Below are the code and all the weights of a small trained network. Each question names an input and a target symbol and asks about switching units off, where a switched-off unit gives its printed mean instead of its output.

import numpy as np


def w(rows, s, z=0):
    codes = np.array(rows[::2]) - 128.0
    scale = np.full(codes.shape[1], s)
    scale[-1] = z or s
    return codes * scale


def f(y):
    return y / 2 * (1 + np.tanh(0.7978845608 * (y + 0.044715 * y**3)))


def softmax(a):
    e = np.exp(a - a.max(-1, keepdims=True))
    return e / e.sum(-1, keepdims=True)


def log_softmax(a):
    a = a - a.max(-1, keepdims=True)
    return a - np.log(np.exp(a).sum(-1, keepdims=True))


def net(x, mask):
    ids = ['ΓΛΞΠΦΩαβδζθμστ'.index(c) for c in x.split()]
    T = len(ids)
    res = E[ids] + P[:T]
    r = res
    for j in range(3):
        rows = slice(2 * j, 2 * j + 2)
        q, k, v = (r @ M[0][rows].T for M in (Q, K, V))
        z = softmax(np.where(np.tri(T) > 0, q @ k.T / 2**0.5, -1e9)) @ v
        o = O[0][rows]
        res = res + np.where(mask[j], z, o[:, -1]) @ o[:, :-1]
    y = f(res @ A[0][:, :-1].T + A[0][:, -1])
    res = res + np.where(mask[3:11], y, B[0][:, -1]) @ B[0][:, :-1]
    return log_softmax(res[-1] @ U[:, :-1].T + U[:, -1])


Q, K, V, O, A, B = {}, {}, {}, {}, {}, {}
E = w([
[132,105,114,137],'Γ',
[94,59,47,143],'Λ',
[186,46,71,119],'Ξ',
[136,97,105,138],'Π',
[91,116,107,146],'Φ',
[143,8,57,136],'Ω',
[110,159,126,194],'α',
[189,94,115,135],'β',
[164,108,119,145],'δ',
[78,41,201,117],'ζ',
[51,113,101,128],'θ',
[102,134,210,78],'μ',
[56,200,178,193],'σ',
[171,151,158,201],'τ',
],0.017)
P = w([
[151,76,95,251],'0',
[116,116,165,108],'1',
[146,148,136,129],'2',
[116,122,166,107],'3',
[146,145,135,128],'4',
[116,122,167,108],'5',
[148,146,136,128],'6',
[116,124,170,108],'7',
[148,143,134,127],'8',
[118,123,169,107],'9',
[149,142,134,127],'10',
[118,122,168,107],'11',
[150,142,135,127],'12',
[122,122,174,106],'13',
],0.019)
Q[0] = w([
[168,201,88,95],'H1',
[96,142,120,87],'H1',
[163,124,121,252],'H2',
[114,109,175,200],'H2',
[88,163,94,161],'H3',
[108,71,227,130],'H3',
],0.037)
K[0] = w([
[162,180,151,43],'H1',
[89,118,152,102],'H1',
[245,112,232,29],'H2',
[181,56,253,96],'H2',
[74,157,129,112],'H3',
[144,81,173,233],'H3',
],0.033)
V[0] = w([
[248,146,120,138],'H1',
[200,176,166,73],'H1',
[108,155,96,157],'H2',
[182,115,168,125],'H2',
[49,166,74,66],'H3',
[253,98,68,64],'H3',
],0.02)
O[0] = w([
[174,219,133,141,146],'H1',
[209,130,205,124,3],'H1',
[125,192,145,146,117],'H2',
[106,97,95,127,142],'H2',
[44,118,64,163,14],'H3',
[154,196,90,2,114],'H3',
],0.016,0.03)
A[0] = w([
[169,157,143,148,69],'N1',
[136,87,161,118,101],'N2',
[182,149,48,177,8],'N3',
[232,105,7,175,130],'N4',
[157,152,159,185,140],'N5',
[105,93,116,112,124],'N6',
[115,143,108,106,99],'N7',
[188,102,75,132,148],'N8',
],0.017,0.014)
B[0] = w([
[140,68,70,253,209],'N1',
[139,163,71,73,201],'N2',
[178,38,81,95,154],'N3',
[73,228,149,158,230],'N4',
[100,135,205,32,211],'N5',
[182,141,147,124,250],'N6',
[108,88,77,156,208],'N7',
[154,57,146,85,210],'N8',
],0.02,0.018)
U = w([
[127,211,111,103,236],'Γ',
[49,145,74,138,147],'Λ',
[170,154,50,89,6],'Ξ',
[128,226,106,104,233],'Π',
[76,146,111,148,230],'Φ',
[76,169,66,50,66],'Ω',
[67,172,129,106,179],'α',
[151,126,86,153,122],'β',
[154,201,103,136,202],'δ',
[130,2,85,77,154],'ζ',
[47,30,103,157,66],'θ',
[148,154,118,37,80],'μ',
[55,53,116,78,37],'σ',
[152,119,154,128,102],'τ',
],0.0091,0.011)

Each question gives the input, a string of symbols that net reads in full, and the target symbol t.
The units are the heads (2 rows each of Q, K, V and O) and the neurons (one row each of A and B). Each row of codes is followed by its name. A weight is (code - 128) times the scale printed after its matrix; where a second scale follows, it is the last column's (O, A, B and U).
mask holds one flag per unit, heads first, then neurons. A switched-off unit (its flag False) gives its mean, the last column of its rows in O or B, instead of its output. The means were averaged over made-up inputs and are rounded, as every weight is.
A unit's drop is (log p(t) with every unit on - log p(t) with that unit switched off) / (log p(t) with every unit on - log p(t) with every unit switched off).
The circuit of an input: a set's keep is (log p(t) with only the set's units on - log p(t) with every unit switched off) / (log p(t) with every unit on - log p(t) with every unit switched off). Starting from all 11 units, units are removed one at a time, each time the one whose removal leaves the highest keep (on an exact tie, the one counted first), for as long as the keep stays at least 0.8.
units of the circuit, in order: the units of the circuit, biggest drop first
unit that matters most: the unit with the biggest drop
k most important neurons: the k neurons with the biggest drops, biggest first
heads that matter: for each layer, one digit per head in row order, 1 if its drop is at least 0.15 and else 0, layers parted by /
input Ω Φ ζ Ω β, target β: units of the circuit, in order -> (N1 H1)
input μ Λ Λ ζ ζ ζ Ω τ Π, target Π: units of the circuit, in order -> (N4 H1 H3)
input μ α Ω Ω α τ ζ Ξ ζ ζ ζ Λ, target μ: units of the circuit, in order -> (N1)
input α Γ Λ Π ζ Ω τ Φ, target α: units of the circuit, in order -> (H3 N5 H2)
input Φ τ Ω θ ζ Ξ ζ τ Ω Ω, target Φ: 2 most important neurons -> (N8 N1)
input ζ ζ ζ θ Ω, target Ω: 2 most important neurons -> (N4 N1)
input σ ζ μ ζ μ ζ Ω θ ζ ζ Ω ζ θ τ, target σ: units of the circuit, in order -> (H3 N5)
input τ τ Λ ζ Φ μ ζ ζ ζ ζ Ω Φ, target τ: units of the circuit, in order -> (N1 N5 H3 H1)
input μ ζ ζ ζ, target μ: 2 most important neurons -> (N1 N2)
input Λ β τ μ ζ Ω σ τ ζ Φ ζ Ω μ θ, target Λ: units of the circuit, in order -> (H1 N8)
input τ θ ζ β σ Ω ζ ζ ζ Ξ ζ Ω τ σ, target τ: units of the circuit, in order -> (N1 H1 H3 N5)
input ζ θ β Λ δ Ξ ζ θ τ, target τ: units of the circuit, in order -> (H1 N1 N5)
input σ ζ α ζ ζ ζ Λ Ξ, target σ: heads that matter -> 011
input θ μ Ω Ω σ ζ α Ξ Ω δ σ ζ Ω ζ, target θ: unit that matters most -> H1
input τ ζ ζ Ω, target τ: units of the circuit, in order -> (N1 H3 H1 N5)
input α ζ μ ζ Ω ζ ζ θ σ, target σ: units of the circuit, in order -> (H3 N5 N1)
input Φ ζ μ Ω ζ ζ, target Φ: units of the circuit, in order -> (H2 H3)
input μ Ω ζ ζ α Ω τ Ω, target μ: 3 most important neurons -> (N1 N2 N7)
input σ ζ θ τ ζ Γ σ τ ζ θ Π ζ, target σ: 2 most important neurons -> (N5 N4)
input μ θ ζ β θ ζ Λ τ ζ Ω σ θ, target μ: 2 most important neurons -> (N4 N1)
input ζ θ Π Ω Ξ, target Ξ: 3 most important neurons -> (N4 N8 N1)
input ζ ζ τ τ ζ α ζ Ω α ζ τ σ, target ζ: units of the circuit, in order -> (N4)
input μ β ζ Π ζ σ δ, target δ: 3 most important neurons -> (N4 N1 N7)
input Π ζ ζ Ω τ μ τ ζ σ Γ Ω σ Λ Φ, target Π: 3 most important neurons -> (N1 N8 N3)
input μ ζ ζ τ Π τ Ω ζ α Γ ζ Φ, target μ: 4 most important neurons -> (N1 N4 N7 N2)
input τ α Γ Ω ζ Ω μ Ω Φ Λ Ω θ θ, target θ: heads that matter -> 001
